array([[172, 225, 129,  48, 140, 161,  55,  84, 143, 219, 135,  74, 143,
         36, 179],
       [157, 209, 179, 198, 224,  63, 234,  60,  62, 136, 140, 214, 125,
        213,  90],
       [ 39, 125,  57, 225, 134,  83, 192, 162, 198, 190,  76,  74, 111,
         58,  55],
       [140, 187, 218, 211, 183,  90,  68,  96, 214,  55, 195, 185, 215,
        178,  63],
       [ 85,  68, 116, 200, 114,  64,  32, 100,  59,  93, 177, 211,  44,
        165, 162],
       [230, 175, 149,  35,  51, 211, 112, 189, 198,  81,  58,  46, 220,
        144,  56],
       [ 91, 120, 236, 151, 138,  81, 209, 190, 141, 216,  42,  81,  46,
        105, 145],
       [201, 106, 191, 172,  56, 220, 127, 144, 149,  98, 179, 148, 126,
        231, 158]]) Out: 179

array([[-201,   22,  137,  135, -268,  -78,   16, -461,   59, -118,  -48],
       [-121, -174, -208, -207,    8,  356, -929,   -6, -200, -144,  -60],
       [-161, -319,  126,  -28, -563, -153,   -5, -226,   26, -186,  -24],
       [-197,  -74, -408,  -52, -154,  -33, -290,   -9,   27,  415,  206],
       [-153, -116, -231, -204,   -2,  358, -897,  -63, -220, -146,  -80],
       [ 549,  188,  141,   12,  288, -379,  339,  274,  -24, -133, -341],
       [-127, -533,  104,  -62, -147,   45, -197,  -46,  -61, -205,  188],
       [  75,  109, -162,  197,   28,   87, -155,   18,  142,  445,   59],
       [-158, -412,  129,  -68, -542, -181,   -7, -187,  -22, -231,  -39],
       [-196,  -38, -437,  -62, -163,  -59, -281,    6,   34,  459,  205],
       [-217, -158,   95,   17, -618, -166,   14, -356,   53, -144,  -38],
       [-381,    2,  113,   27, -348,  -69,   -9, -605,  -42, -179,  -73]]) Out: -48

array([[-238,  122, -401,  154, -253, -296,  178,  112,  288,  400],
       [-199, -236,  -18, -195,  137,  214,  -90,  -16, -161,  -59],
       [-200,  -22, -309,    9, -131,  -74,  105,   39,  173,  323],
       [ -94, -105,   -4, -178,  175,  124,   -9,   37, -136,  -88],
       [-177, -126,   85, -120,  171,  166,   20,  159, -221, -223],
       [-469,    9,  -58,  161, -160,  -31,  199,  446,   27,  -23],
       [-620,  176, -801,  274, -525, -523,  346,  322,  572,  801],
       [ -61,   13,  109,  -83,  166,  131,  128,  229, -151, -227],
       [-126, -173,   76, -102,  145,  131, -111,  -41, -213, -163]]) Out: 400

array([[ -12,  163,   46,  -99,  252,  344,  -15,  -36, -374, -417,  -75,
          66],
       [  58, -561,  145,   21,   15, -165,  277,  430,  135,   14,  325,
         312],
       [-182,  201,    3,  317, -136,  328, -192, -222,  313,  295,  565,
         434],
       [ 269, -102,  615,  341,  327,  151,  206,  133,  123,    5,  242,
          35],
       [ 555,  233,   58, -105,  269, -332,  606,  626,   18,  132, -250,
        -208]]) Out: 66

array([[36, 39, 35, 57, 39, 45, 16, 57, 48, 27, 54, 50, 33, 49, 55, 59],
       [61, 35, 49, 13, 36, 57,  9, 43, 16, 48, 40, 59, 25, 79, 38, 67],
       [31, 37, 34, 64, 24, 45, 19, 53, 44, 24, 50, 42, 34, 54, 45, 66],
       [37, 25, 26, 46, 53, 20, 46, 36, 57, 21, 48, 22, 16, 41, 23, 21],
       [66, 34, 49, 15, 39, 56,  6, 42, 18, 50, 41, 59, 22, 78, 36, 66],
       [37, 38, 31, 58, 39, 47, 15, 57, 48, 28, 52, 49, 30, 51, 52, 60],
       [32, 36, 32, 64, 23, 42, 22, 53, 45, 23, 51, 43, 34, 53, 43, 67]]) Out: 59

array([[   1,   27, -601,  249,  408,   15, -152,  344,  -10,  104,  229,
         213,   55,  276, -557,   26],
       [ 191,  190,  -11, -123, -402, -251,  299,  219, -112,  628,  349,
          36,  148,  162, -303,  325],
       [ 443,  443,  414,  146,    4,  446, -412,  142,  248,  -19,  133,
         -93, -276,  863,  205, -210],
       [ 443,  446,  371,  218,  135,  415, -431,  101,  256, -173,  194,
          69, -250,  829,  234, -187],
       [  94,  -71, -552,  115,  489,   97, -327,  317,  -15,  154,  306,
         215,  305,  279, -405,   95],
       [ 469,  561,  426,   98,  194,  189, -314,   19,  266,  -19,  380,
         -61,  103,  909,  410,  -26],
       [ 287,  394,  497,   11,  240,  516, -328,  -18,  396, -219,  181,
         -45,  127,  871,  330,  -64],
       [ 200,   66, -230, -133, -419, -245,  195,  327,  -15,  770,  404,
          36,  276,  200,   56,  374],
       [ 448,  591,  218,  117,  172,  263, -349,   10,  154,  -64,  331,
        -117,   84,  882,  292,    8]]) Out: 26

array([[-35,  -6, -13, -39, -41,  33],
       [-38, -16, -18,  30,   2,  12],
       [-36, -15, -19,  24,   4,   8],
       [-32,  -4,  -4,   3,   2,   6],
       [-22, -10,  -6, -26, -28,  -1],
       [-31, -15,  -8,  40, -11,  17]]) Out: 33

array([[474, 503, 226, 375, 254, 519, 390, 208, 369, 701, 553, 781, 704],
       [389, 514, 394, 418, 548, 324, 295, 551, 221, 441, 418, 463, 487],
       [414, 614, 213, 431, 260, 571, 403, 172, 261, 680, 687, 757, 726],
       [447, 493, 445, 461, 606, 269, 355, 618, 345, 425, 362, 439, 437],
       [738, 408, 803, 368, 690, 743, 644, 712, 787, 479, 460, 420, 394]]) Out: 704
